What each symbol does to the items:
NR vo QS
NR ra LT
NR de HT
NR za MF
NR te QH
NR pe HC
BN vo ZZ
BN ra MD
BN de ZJ
BN za GP
BN te QF
BN pe GH
DR vo ZC
DR ra DH
DR de CP
DR za QB
DR te NB
DR pe SD
MF vo GR
MF ra QH
MF de MS
MF za BT
MF te HL
MF pe BL
DS vo SN
DS ra RP
DS de CD
DS za FQ
DS te SJ
DS pe BR
BT vo BC
BT ra HL
BT de GM
BT za JF
BT te GF
BT pe RD
ZG vo CR
ZG ra MB
ZG de ZB
ZG za DG
ZG te CJ
ZG pe RL
CG vo TH
CG ra DC
CG de NC
CG za DZ
CG te MN
CG pe JH
MB vo GP
MB ra NM
MB de GH
MB za CJ
MB te DL
MB pe JN
GR vo QM
GR ra NR
GR de LF
GR za BC
GR te MF
GR pe GM
RF vo JL
RF ra PJ
RF de RP
RF za HH
RF te SN
RF pe LZ
PN vo FC
PN ra JB
PN de SC
PN za MR
PN te GT
PN pe RQ
SB vo NM
SB ra NS
SB de GZ
SB za ZB
SB te GH
SB pe RT
HD vo HS
HD ra SM
HD de NJ
HD za CP
HD te LG
HD pe HP
PQ vo HC
PQ ra HQ
PQ de NR
PQ za TN
PQ te QM
PQ pe HL
JF vo LH
JF ra GF
JF de RJ
JF za PN
JF te JB
JF pe LP
CD vo TM
CD ra JH
CD de FF
CD za ZL
CD te GG
CD pe SN
PP vo DC
PP ra SZ
PP de CC
PP za FM
PP te NC
PP pe TP
LG vo HD
LG ra MR
LG de CL
LG za CT
LG te BG
LG pe ZH
HJ vo NZ
HJ ra FC
HJ de GT
HJ za HD
HJ te SM
HJ pe CL
QM vo PQ
QM ra QS
QM de QH
QM za MJ
QM te GR
QM pe BS
SC vo TT
SC ra RD
SC de QD
SC za GQ
SC te LP
SC pe FC
ZZ vo GZ
ZZ ra QB
ZZ de NQ
ZZ za RT
ZZ te BN
ZZ pe SB
GB vo ZS
GB ra LH
GB de JB
GB za HJ
GB te FC
GB pe LB
DL vo MB
DL ra SB
DL de TR
DL za QN
DL te ZB
DL pe QL
SN vo RF
SN ra DZ
SN de TM
SN za JP
SN te DS
SN pe ZL
ZQ vo CM
ZQ ra MT
ZQ de JG
ZQ za PQ
ZQ te HQ
ZQ pe QH
JN vo JD
JN ra TG
JN de GP
JN za SZ
JN te QL
JN pe CJ
GG vo CD
GG ra BB
GG de PJ
GG za BR
GG te JL
GG pe DS
NJ vo MR
NJ ra LB
NJ de RQ
NJ za LD
NJ te CL
NJ pe HS
LP vo SC
LP ra PB
LP de LH
LP za RQ
LP te ZS
LP pe PN
GT vo PN
GT ra TT
GT de LP
GT za NJ
GT te LB
GT pe NZ
HG vo FD
HG ra DR
HG de QC
HG za ZZ
HG te QB
HG pe ZJ
RD vo RJ
RD ra TN
RD de BC
RD za LP
RD te PB
RD pe JF
TQ vo QC
TQ ra CT
TQ de GL
TQ za ZJ
TQ te SD
TQ pe HG
BL vo GM
BL ra PQ
BL de GR
BL za RD
BL te TN
BL pe BT
QB vo HG
QB ra NB
QB de TQ
QB za BN
QB te MD
QB pe NS
BG vo LG
BG ra NJ
BG de MZ
BG za JC
BG te LD
BG pe DH
NZ vo RQ
NZ ra GB
NZ de PN
NZ za HS
NZ te HJ
NZ pe NJ
LC vo BP
LC ra CH
LC de SZ
LC za CG
LC te DC
LC pe FH
BC vo MJ
BC ra MF
BC de BS
BC za LH
BC te BT
BC pe RJ
MD vo QB
MD ra QC
MD de SD
MD za QF
MD te NQ
MD pe FP
GH vo SB
GH ra FP
GH de ZZ
GH za JD
GH te TR
GH pe GP
NC vo PP
NC ra QQ
NC de DG
NC za FS
NC te FH
NC pe TH
MN vo CG
MN ra PP
MN de FH
MN za RP
MN te FM
MN pe BB
TG vo TR
TG ra ZZ
TG de QF
TG za QL
TG te RT
TG pe DL
HL vo MF
HL ra LF
HL de HC
HL za GF
HL te BS
HL pe TN
TM vo RP
TM ra FS
TM de BB
TM za LZ
TM te CD
TM pe RF
GQ vo LB
GQ ra LP
GQ de GB
GQ za MZ
GQ te RQ
GQ pe SM
MC vo BR
MC ra RF
MC de DS
MC za LT
MC te HH
MC pe ZP
NB vo DR
NB ra BF
NB de CT
NB za MD
NB te QC
NB pe FR
NQ vo MD
NQ ra TQ
NQ de FR
NQ za NM
NQ te ZJ
NQ pe GZ
HC vo MS
HC ra ZQ
HC de QS
HC za BL
HC te PQ
HC pe MF
CP vo BF
CP ra LG
CP de LD
CP za TQ
CP te CT
CP pe ZC
TH vo TP
TH ra LC
TH de PP
TH za PJ
TH te CG
TH pe FS
HS vo MM
HS ra HJ
HS de MR
HS za BF
HS te HD
HS pe LD
TT vo JB
TT ra RJ
TT de PB
TT za LB
TT te SC
TT pe GB
JG vo HM
JG ra MC
JG de JP
JG za NR
JG te LT
JG pe CM
DM vo LT
DM ra JP
DM de ZP
DM za LF
DM te HT
DM pe HQ
CL vo NJ
CL ra GQ
CL de NZ
CL za HP
CL te MZ
CL pe HD
ZC vo GL
ZC ra ZH
ZC de BF
ZC za HG
ZC te DR
ZC pe TQ
TP vo NL
TP ra BP
TP de DC
TP za FF
TP te TH
TP pe FM
SJ vo DS
SJ ra TM
SJ de GG
SJ za ZP
SJ te LZ
SJ pe MC
MT vo ZP
MT ra ZL
MT de MC
MT za HQ
MT te HM
MT pe DM
QH vo NR
QH ra DM
QH de CM
QH za HL
QH te LF
QH pe PQ
FD vo FR
FD ra ZC
FD de NB
FD za GZ
FD te HG
FD pe NQ
TR vo GH
TR ra GZ
TR de BN
TR za JN
TR te TG
TR pe MB
LD vo BG
LD ra CL
LD de MM
LD za GL
LD te HP
LD pe BF
BB vo JH
BB ra TP
BB de CG
BB za JL
BB te FF
BB pe RP
CR vo QL
CR ra GP
CR de DL
CR za CC
CR te ZG
CR pe CH
FC vo GB
FC ra JF
FC de TT
FC za SM
FC te PN
FC pe GQ
RP vo DZ
RP ra FM
RP de JH
RP za SJ
RP te TM
RP pe JL
JP vo HH
JP ra DS
JP de LZ
JP za HT
JP te FQ
JP pe HM
DZ vo PJ
DZ ra MN
DZ de FS
DZ za DS
DZ te RP
DZ pe GG
ZB vo DL
ZB ra GH
ZB de TG
ZB za CH
ZB te JD
ZB pe CR
JC vo CT
JC ra LD
JC de ZH
JC za FR
JC te GL
JC pe NB
CT vo CP
CT ra BG
CT de HP
CT za SD
CT te JC
CT pe DR
NS vo ZJ
NS ra FR
NS de HG
NS za GH
NS te FP
NS pe BN
FR vo SD
FR ra GL
FR de DR
FR za FP
FR te FD
FR pe MD
QS vo HQ
QS ra JG
QS de DM
QS za GR
QS te NR
QS pe MS
GZ vo FP
GZ ra HG
GZ de MD
GZ za TG
GZ te ZZ
GZ pe NM
RL vo CH
RL ra JN
RL de CR
RL za PP
RL te SZ
RL pe DG
HM vo MT
HM ra BR
HM de HH
HM za QS
HM te JG
HM pe HT
ZJ vo NQ
ZJ ra SD
ZJ de FD
ZJ za SB
ZJ te NS
ZJ pe ZZ
FH vo NC
FH ra CC
FH de BP
FH za JH
FH te NL
FH pe CG
CJ vo ZG
CJ ra DL
CJ de JD
CJ za BP
CJ te QN
CJ pe SZ
QC vo NB
QC ra CP
QC de JC
QC za NQ
QC te TQ
QC pe FD
BR vo ZL
BR ra JL
BR de SN
BR za JG
BR te MC
BR pe FQ
QD vo PB
QD ra BC
QD de GF
QD za GB
QD te LH
QD pe TT
HT vo DM
HT ra FQ
HT de MT
HT za MS
HT te CM
HT pe QS
JD vo ZB
JD ra TR
JD de RT
JD za RL
JD te JN
JD pe ZG
GM vo BS
GM ra HC
GM de QM
GM za RJ
GM te BL
GM pe BC
QL vo JN
QL ra RT
QL de MB
QL za QQ
QL te CR
QL pe QN
LH vo QD
LH ra BT
LH de ZT
LH za FC
LH te JF
LH pe SC
NM vo QF
NM ra ZJ
NM de FP
NM za DL
NM te SB
NM pe TG
MZ vo CL
MZ ra RQ
MZ de HJ
MZ za ZH
MZ te MM
MZ pe LG
PJ vo FF
PJ ra CG
PJ de FM
PJ za SN
PJ te DZ
PJ pe CD
ZL vo LZ
ZL ra GG
ZL de RF
ZL za HM
ZL te BR
ZL pe JP
FQ vo JP
FQ ra SJ
FQ de ZL
FQ za CM
FQ te ZP
FQ pe JG
SD vo TQ
SD ra JC
SD de ZC
SD za NS
SD te FR
SD pe QB
FM vo MN
FM ra NC
FM de NL
FM za TM
FM te FS
FM pe FF
CM vo HT
CM ra ZP
CM de HM
CM za HC
CM te ZQ
CM pe NR
LB vo GT
LB ra SC
LB de ZS
LB za CL
LB te GQ
LB pe HJ
ZT vo GF
ZT ra GM
ZT de TN
ZT za TT
ZT te RJ
ZT pe QD
FS vo FM
FS ra FH
FS de TP
FS za CD
FS te JH
FS pe PJ
QN vo CJ
QN ra ZB
QN de JN
QN za LC
QN te CH
QN pe QQ
BF vo DH
BF ra HD
BF de BG
BF za QC
BF te CP
BF pe GL
FP vo NS
FP ra FD
FP de QB
FP za TR
FP te GZ
FP pe QF
QF vo BN
QF ra NQ
QF de NS
QF za MB
QF te NM
QF pe TR
JB vo JF
JB ra ZT
JB de RD
JB za GT
JB te TT
JB pe ZS
ZH vo HP
ZH ra MM
ZH de HD
ZH za DR
ZH te DH
ZH pe CT
BP vo DG
BP ra QN
BP de RL
BP za TH
BP te LC
BP pe NC
HH vo MC
HH ra SN
HH de SJ
HH za DM
HH te JP
HH pe MT
QQ vo SZ
QQ ra CR
QQ de CJ
QQ za FH
QQ te CC
QQ pe LC
BS vo HL
BS ra MS
BS de PQ
BS za ZT
BS te GM
BS pe MJ
RQ vo GQ
RQ ra ZS
RQ de FC
RQ za MM
RQ te NZ
RQ pe MR
RT vo TG
RT ra BN
RT de NM
RT za CR
RT te GP
RT pe ZB
SM vo HJ
SM ra PN
SM de LB
SM za LG
SM te MR
SM pe MZ
CH vo QN
CH ra JD
CH de QL
CH za DC
CH te RL
CH pe CC
TN vo BL
TN ra QM
TN de MF
TN za PB
TN te MJ
TN pe GF
DG vo CC
DG ra CJ
DG de CH
DG za TP
DG te BP
DG pe PP
LT vo JG
LT ra HH
LT de FQ
LT za QH
LT te DM
LT pe ZQ
LZ vo SJ
LZ ra CD
LZ de JL
LZ za MT
LZ te ZL
LZ pe HH
DH vo ZH
DH ra HS
DH de LG
DH za NB
DH te BF
DH pe JC
DC vo LC
DC ra RL
DC de QQ
DC za MN
DC te PP
DC pe NL
NL vo FH
NL ra DG
NL de LC
NL za BB
NL te TP
NL pe MN
SZ vo RL
SZ ra QL
SZ de ZG
SZ za NC
SZ te QQ
SZ pe BP
HP vo LD
HP ra MZ
HP de HS
HP za ZC
HP te ZH
HP pe CP
GF vo BT
GF ra BS
GF de BL
GF za JB
GF te ZT
GF pe PB
ZS vo LP
ZS ra QD
ZS de JF
ZS za NZ
ZS te GB
ZS pe GT
LF vo QH
LF ra HT
LF de ZQ
LF za BS
LF te MS
LF pe QM
HQ vo ZQ
HQ ra HM
HQ de LT
HQ za QM
HQ te QS
HQ pe LF
GP vo RT
GP ra QF
GP de SB
GP za ZG
GP te MB
GP pe JD
MR vo SM
MR ra GT
MR de GQ
MR za BG
MR te NJ
MR pe MM
ZP vo FQ
ZP ra LZ
ZP de BR
ZP za ZQ
ZP te MT
ZP pe LT
CC vo QQ
CC ra ZG
CC de QN
CC za NL
CC te DG
CC pe DC
RJ vo ZT
RJ ra BL
RJ de MJ
RJ za SC
RJ te RD
RJ pe LH
JH vo FS
JH ra NL
JH de TH
JH za GG
JH te BB
JH pe DZ
JL vo GG
JL ra FF
JL de DZ
JL za MC
JL te RF
JL pe SJ
MM vo MZ
MM ra NZ
MM de SM
MM za DH
MM te HS
MM pe BG
FF vo BB
FF ra TH
FF de MN
FF za RF
FF te PJ
FF pe TM
MJ vo TN
MJ ra GR
MJ de HL
MJ za QD
MJ te BC
MJ pe ZT
GL vo JC
GL ra HP
GL de DH
GL za FD
GL te ZC
GL pe QC
MS vo LF
MS ra CM
MS de HQ
MS za GM
MS te HC
MS pe GR
PB vo RD
PB ra MJ
PB de BT
PB za ZS
PB te QD
PB pe JB

In the rows, zero is written as 500.

The rows follow the links: the fewer symbols apart two items are, the more alike their rows tend to be.

Known rows, each with its item:
 580   610   349   369   604   571   549   383   730   677   614   354   446   445   657   670   311   394    76   683   511   347   495   601   406   275   906   414   295    59   607   394   435   602   437   269   502   458   610   649   566   511   248: FD
 393   282   423   500   705   299   251   632   637   360   328   397   523   260   506   358   551   774   581   361   440   810   561   409   521   752    45   516   316   854   702   444   573   424   427   600   673   409   421   468   541   642   735: BT
 468   472   713   653   281   510   555   576   169   358   447   718   543   674   319   366   699   499   955   356   522   539   476   426   584   636   245   586   823   844   290   654   537   422   607   720   403   586   410   333   409   425   677: ZL
 388   282   468   523   659   305   274   638   575   339   327   441   534   302   462   334   585   771   659   335   443   806   556   394   533   771    14   532   379   903   663   471   573   410   452   639   647   427   406   441   522   616   758: BL
 429   389   657   628   392   433   451   612   265   319   384   655   548   557   342   329   689   603   929   313   494   651   500   400   592   711   102   587   714   940   390   613   560   396   560   727   488   548   393   345   428   490   742: JG
 541   633   732   635   184   641   707   467   132   473   575   747   518   803   344   490   637   314   819   477   556   320   434   502   561   441   593   564   900   550   178   664   488   489   634   624   307   630   474   386   396   339   484: FM
 394   277   479   537   639   314   289   642   543   333   321   462   538   326   454   333   586   755   696   328   447   801   556   389   548   767    15   539   420   921   632   485   572   403   461   646   629   441   403   426   505   612   767: BS
 607   708   502   446   390   679   706   364   476   672   672   516   455   661   563   665   396   248   278   673   547   213   446   606   450   231   992   460   558    70   381   506   425   592   529   338   377   551   601   581   501   401   229: TG
 430   329   285   395   817   320   264   556   842   483   391   268   497   187   624   468   400   736   260   474   434   728   567   476   455   626   288   450   128   554   813   349   527   481   369   434   704   370   496   581   594   669   578: GT
 589   650   399   386   530   614   608   378   655   689   638   394   448   515   629   681   331   329   121   684   519   292   486   608   422   254   955   426   372    40   535   423   436   606   463   277   458   491   608   637   552   472   232: ZJ
 580   697   672   580   201   698   758   413   213   560   636   695   487   810   410   570   550   233   638   560   570   223   428   549   523   325   801   531   832   337   211   623   453   537   606   520   292   623   530   447   423   337   363: BP
 421   368   637   628   417   410   435   615   297   312   372   633   547   528   348   329   689   627   914   310   486   673   508   394   589   731    82   588   677   954   417   602   569   396   556   733   503   530   387   353   435   499   757: DM
 464   478   717   660   273   511   567   564   163   361   456   726   548   683   308   373   696   489   955   353   520   523   471   429   597   625   261   590   830   836   279   652   538   424   607   719   399   590   416   336   404   418   672: LZ
 424   314   292   397   807   312   251   578   823   459   380   279   504   186   620   454   420   746   296   460   430   748   562   469   465   640   255   457   136   594   806   352   535   482   378   451   705   372   486   575   591   662   597: FC
 546   560   303   354   677   521   483   410   804   667   578   303   455   371   682   650   303   457    47   660   490   418   514   591   406   327   812   404   214   111   680   359   446   594   412   264   554   433   606   667   589   551   298: DR
 580   619   353   372   589   580   563   388   710   680   626   355   449   459   652   672   317   381    86   682   516   332   497   601   412   278   917   417   308    51   588   388   439   605   440   269   492   465   606   650   564   504   247: HG
 600   721   548   479   341   697   727   365   411   659   674   562   464   708   530   663   431   230   347   663   549   191   443   597   462   234   970   470   629   106   332   534   426   592   550   371   341   574   591   553   479   376   246: DL
 479   427   261   347   804   389   329   498   889   563   469   247   467   223   667   551   330   642   113   564   452   613   553   531   422   495   521   423   103   341   802   332   495   539   374   336   665   374   546   635   609   639   445: MM
 513   580   739   655   198   610   666   510   120   428   531   752   519   774   330   441   663   364   899   423   549   393   442   470   584   511   467   574   899   665   191   669   505   457   624   669   337   623   453   359   386   363   558: DZ
 509   464   259   346   772   434   377   465   877   607   507   260   462   257   680   592   316   578    67   604   463   547   541   551   417   437   625   406   123   251   772   327   477   562   378   298   637   387   566   656   607   616   390: LD
 583   629   360   374   577   591   572   376   706   688   623   368   454   473   647   678   325   369    94   685   512   316   487   606   409   272   923   428   324    47   570   404   438   599   455   263   494   478   614   650   560   494   246: QB
 611   721   551   488   326   706   730   368   392   651   675   574   465   711   520   654   432   221   369   657   554   192   439   597   469   231   963   475   648   115   327   541   429   582   553   372   347   576   592   551   474   380   245: ZB
 430   396   668   638   372   440   461   602   250   319   389   660   553   572   336   336   691   597   934   319   489   640   498   402   589   708   110   591   725   924   381   611   561   400   570   737   475   547   386   343   427   483   736: HM
 602   694   461   428   442   663   674   359   553   684   666   468   459   611   586   678   363   263   210   684   548   228   458   604   435   220   995   441   488    46   436   468   431   601   501   316   408   531   605   601   522   428   218: NM
 551   641   732   632   177   658   719   460   127   480   581   748   510   813   353   487   628   304   809   483   561   309   432   504   555   432   612   562   887   534   179   661   494   490   624   609   310   630   478   387   397   339   472: MN
 565   667   717   609   178   670   743   442   154   521   603   732   499   813   373   522   605   273   739   515   560   278   433   520   550   381   699   553   872   446   183   650   466   508   624   576   295   634   508   407   397   332   430: NL
 598   670   428   410   477   647   642   366   594   685   651   443   457   567   609   680   355   303   166   691   530   247   468   617   421   237   975   432   444    42   475   452   422   600   478   300   431   514   613   620   535   437   223: ZZ
 557   649   722   613   181   661   728   451   137   501   585   742   508   813   361   508   617   284   780   496   560   293   435   509   552   402   656   563   889   490   184   655   480   497   626   596   297   633   495   400   412   338   446: TH
 532   510   279   345   725   477   432   435   843   636   548   271   461   310   683   621   298   516    44   632   478   480   530   573   409   379   725   408   151   175   727   341   462   575   388   276   597   407   583   669   596   581   340: CP
 526   521   286   343   718   493   440   433   837   642   552   281   456   326   681   623   301   509    43   645   476   472   524   581   407   371   742   405   167   157   720   351   457   584   395   274   585   413   585   656   594   574   329: CT
 429   318   303   406   809   312   252   580   821   456   372   286   501   183   604   445   424   751   303   453   427   759   572   471   470   654   235   464   143   618   805   355   540   478   380   459   709   370   478   569   584   663   616: GB

Each walk starts at a row. The symbols on each line, taken left to right, move it on to the next item.
Answer with the item's row; about right is enough.
---
 448   428   688   652   327   476   504   588   204   336   412   697   548   625   326   353   703   544   954   336   503   592   495   409   603   677   172   592   775   899   329   635   553   410   585   728   442   563   398   335   413   451   714
vo te te te de ra ra pe te  502   550   739   654   215   579   633   524   126   411   506   751   526   750   320   421   676   405   926   401   534   426   447   458   589   544   401   585   889   725   224   671   521   448   618   689   346   613   438   344   394   380   591
te vo te de za de ra de  560   653   719   607   187   665   734   447   143   509   602   736   508   814   363   516   612   273   766   507   564   271   432   517   548   400   683   549   884   471   183   652   479   508   618   588   309   633   500   412   403   340   433
---
 483   514   724   660   246   547   598   551   143   377   475   738   544   713   307   397   692   447   949   379   530   477   466   446   598   590   324   585   859   792   241   659   529   434   617   705   378   605   433   343   397   406   642
pe te de de de  534   603   734   639   189   624   692   489   116   442   548   758   520   795   333   462   652   339   867   450   555   359   447   490   580   473   531   577   902   615   192   666   501   472   630   650   321   631   468   368   394   353   529
za za za de za  420   357   624   620   442   401   405   632   320   310   367   619   550   501   359   318   674   653   890   317   484   693   516   396   584   736    59   573   660   962   442   586   565   394   543   731   519   516   388   351   454   512   762
---
 485   519   731   652   239   551   610   547   130   381   478   739   539   726   316   400   689   434   938   384   533   469   458   433   589   578   342   591   865   768   242   662   522   436   616   705   373   609   427   340   388   396   626
te pe de pe vo ra vo  514   571   742   651   200   599   658   505   119   418   515   751   523   766   330   438   677   376   903   416   541   407   446   463   580   521   446   582   890   688   215   665   505   449   628   676   334   625   452   359   393   375   576
ra te de ra de de ra za  610   729   608   513   274   706   755   373   325   626   668   622   474   757   481   627   481   218   462   630   563   187   434   581   486   249   934   495   721   181   274   570   440   574   577   427   321   601   576   509   454   356   282
---
 407   350   600   605   473   378   386   635   345   307   352   601   538   475   375   315   672   668   879   308   480   720   522   384   576   743    42   568   619   963   467   568   568   388   533   720   540   507   385   365   458   537   767
za pe za te za de pe  411   298   331   435   791   301   238   603   774   422   362   311   508   201   577   417   461   772   392   422   432   782   573   442   480   694   163   478   183   701   783   379   545   454   394   505   705   379   454   534   573   663   651
de te pe za vo de ra za  418   305   310   412   803   304   242   580   805   446   373   290   504   185   598   444   433   760   331   448   440   763   571   454   473   671   218   461   158   642   801   359   540   465   386   469   701   371   467   561   588   666   617
---
 442   339   278   379   820   329   270   550   853   494   403   266   492   180   624   480   387   723   222   491   440   714   564   485   448   596   333   448   120   522   820   351   525   494   373   409   703   365   503   597   594   658   551
te de de te ra za ra  401   285   366   462   747   294   236   619   717   389   336   349   516   219   543   386   501   784   483   388   435   803   570   425   503   729    99   499   249   777   754   406   554   440   414   546   694   393   439   510   550   656   697
za za za de za  501   462   262   339   781   423   366   470   877   601   498   246   469   254   679   581   311   588    78   597   464   560   550   552   409   445   604   414   122   266   773   327   480   555   378   303   637   386   555   645   604   617   400
---
 391   275   427   506   687   298   256   636   630   357   323   414   534   265   494   348   547   773   607   350   439   808   559   401   532   760    32   516   332   869   693   453   574   420   440   611   664   410   416   456   525   638   738
te vo vo vo vo vo pe ra  401   287   506   555   604   317   300   645   512   323   320   492   541   345   436   329   608   748   732   329   445   787   549   387   558   779    11   544   450   936   607   503   571   401   476   655   622   450   389   420   493   596   766
za ra ra te pe vo  392   299   525   560   570   332   313   640   474   324   329   507   546   375   425   320   616   739   760   319   456   776   544   387   563   778     6   551   480   940   582   519   580   400   487   676   603   466   389   406   495   585   776
---
 415   367   625   623   428   406   416   619   305   310   364   625   545   518   360   322   674   638   907   306   485   684   509   390   595   738    65   582   668   959   432   591   564   390   551   720   510   531   383   348   442   511   761
te vo vo vo vo vo pe ra  442   430   688   645   344   465   498   593   209   329   406   681   548   607   325   346   696   565   952   331   506   604   496   414   590   680   159   589   763   902   342   629   558   407   583   734   450   565   404   342   418   464   712
te za te de ra  450   441   698   648   315   483   520   583   191   339   415   697   543   632   327   352   691   538   952   339   510   584   487   406   596   663   195   585   792   896   322   646   549   410   589   732   435   577   400   340   407   441   700
---
 398   287   346   455   765   300   239   607   741   400   347   340   520   207   553   395   479   779   448   397   427   795   569   434   491   713   121   486   223   753   759   398   557   444   398   527   696   384   446   526   559   660   681
pe pe ra ra te  400   278   401   483   715   289   242   625   673   370   329   374   525   242   524   372   538   787   546   366   431   804   565   415   519   744    63   501   293   827   722   425   558   431   430   580   680   397   426   485   542   647   726
te de de te ra za ra  397   302   538   577   555   344   333   640   455   318   336   536   548   396   409   319   634   724   795   319   458   764   542   381   568   771    14   560   524   965   548   530   582   395   501   692   593   467   382   393   478   574   772
---
 403   281   364   458   755   300   238   615   726   388   338   346   518   209   543   391   489   782   470   391   438   800   567   428   502   727   116   491   231   763   758   401   565   440   406   534   697   393   438   511   559   661   694
te de pe ra pe ra te  392   272   447   517   670   308   273   636   591   340   326   433   529   296   480   343   556   778   649   341   438   806   560   397   529   763    21   523   361   885   671   466   570   417   447   621   657   418   399   456   526   629   749
ra ra ra za de za te ra  410   353   608   614   455   385   397   631   336   313   356   607   547   491   362   319   668   659   886   308   477   702   524   396   581   746    55   580   634   957   452   583   567   401   537   715   538   507   385   360   452   523   768
---
 540   549   296   356   703   506   469   428   815   649   557   296   455   349   683   640   303   481    43   655   488   433   522   585   404   348   787   406   194   138   702   351   455   587   404   279   577   420   593   664   589   562   307
te vo ra de te te te vo  493   450   258   347   784   426   357   478   874   587   493   245   473   245   676   575   322   606    84   590   459   573   549   545   418   463   585   416   110   289   786   325   487   545   378   320   648   384   557   648   610   619   413
ra vo ra ra pe de te  410   288   339   440   774   289   239   610   764   413   357   323   515   196   568   415   465   774   409   411   428   786   565   438   490   699   151   483   195   715   781   394   545   455   396   504   700   378   451   532   566   665   666
